Below are the code and all the weights of a small trained network. Each question names an input and a class and asks about switching units off, where a switched-off unit gives its printed mean instead of its output.

import numpy as np


def w(rows, s, z=0):
    codes = np.array(rows[::2]) - 128.0
    scale = np.full(codes.shape[1], s)
    scale[-1] = z or s
    return codes * scale


def f(y):
    return np.maximum(y, 0)


def log_softmax(a):
    a = a - a.max(-1, keepdims=True)
    return a - np.log(np.exp(a).sum(-1, keepdims=True))


def net(x, mask):
    res = np.array(x, float).reshape(1, 4) / 4 @ E
    y = f(res @ A[0][:, :-1].T + A[0][:, -1])
    res = res + np.where(mask, y, B[0][:, -1]) @ B[0][:, :-1]
    return log_softmax(res[-1] @ U[:, :-1].T + U[:, -1])


A, B = {}, {}
E = w([
[217,65,138,83,74,72,115],'x0',
[130,73,217,30,199,211,123],'x1',
[137,151,105,121,196,45,254],'x2',
[117,96,125,162,136,109,111],'x3',
],0.0095)
A[0] = w([
[41,170,82,168,144,159,134,48],'n1',
[112,155,104,168,89,129,137,8],'n2',
[102,148,173,147,20,147,49,73],'n3',
[154,127,136,156,160,46,238,195],'n4',
[210,62,122,127,39,80,152,124],'n5',
[120,180,90,203,2,86,164,31],'n6',
],0.0099,0.0014)
B[0] = w([
[127,146,8,23,178,110,55,204],'n1',
[102,103,158,111,138,146,214,168],'n2',
[112,178,152,206,84,54,156,231],'n3',
[146,167,138,201,58,136,156,254],'n4',
[243,139,47,117,226,180,77,229],'n5',
[79,82,218,71,154,228,127,242],'n6',
],0.011,0.0097)
U = w([
[157,178,61,93,160,124,57,196],'0',
[114,74,225,90,134,166,127,122],'1',
[136,249,166,233,39,52,109,6],'2',
],0.011,0.0014)

Each question gives the input, the list of numbers given to net, and the class t.
The units are the neurons (one row each of A and B). Each row of codes is followed by its name. A weight is (code - 128) times the scale printed after its matrix; where a second scale follows, it is the last column's (A, B and U).
mask holds one flag per neuron, in row order. A switched-off neuron (its flag False) gives its mean, the last column of its row in B, instead of its output. The means were averaged over made-up inputs and are rounded, as every weight is.
A unit's drop is (log p(t) with every unit on - log p(t) with that unit switched off) / (log p(t) with every unit on - log p(t) with every unit switched off).
The circuit of an input: a set's keep is (log p(t) with only the set's units on - log p(t) with every unit switched off) / (log p(t) with every unit on - log p(t) with every unit switched off). Starting from all 6 units, units are removed one at a time, each time the one whose removal leaves the highest keep (on an exact tie, the one counted first), for as long as the keep stays at least 0.8.
units of the circuit, in order: the units of the circuit, biggest drop first
most important unit: the unit with the biggest drop
top k neurons: the k neurons with the biggest drops, biggest first
drop of u: that unit's drop, to one decimal
input [-3,4,-7,-2], class 2: units of the circuit, in order : (n3)
input [2,-1,4,-4], class 2: top 2 neurons : (n4; n1)
input [3,-6,5,-2], class 1: top 2 neurons : (n6; n3)
input [-2,6,7,4], class 2: top 2 neurons : (n6; n4)
input [-6,5,7,-2], class 2: top 2 neurons : (n4; n5)
input [-1,5,-7,-5], class 2: top 2 neurons : (n3; n6)
input [-5,2,8,3], class 2: top 2 neurons : (n4; n5)
input [1,-5,-5,5], class 1: top 2 neurons : (n6; n4)
input [3,4,-7,-2], class 2: top 2 neurons : (n3; n6)
input [-5,-5,-3,-3], class 0: top 2 neurons : (n1; n4)
input [7,-4,7,8], class 0: top 3 neurons : (n5; n3; n6)
input [0,-3,3,0], class 1: units of the circuit, in order : (n3; n6)
input [5,0,6,-6], class 2: top 3 neurons : (n4; n1; n6)
input [-7,6,3,-6], class 0: units of the circuit, in order : (n6)
input [-2,-8,-8,-5], class 1: top 3 neurons : (n6; n4; n2)
input [-6,-5,6,5], class 0: top 2 neurons : (n1; n3)
input [8,6,-6,-7], class 0: top 2 neurons : (n5; n6)
input [2,3,8,0], class 2: drop of n4 : 0.3
input [8,-6,5,-7], class 0: drop of n5 : 3.6
input [8,-6,6,4], class 0: drop of n6 : 0.1
input [0,-4,1,8], class 1: drop of n5 : 0.0
input [2,0,-6,6], class 2: most important unit : n3
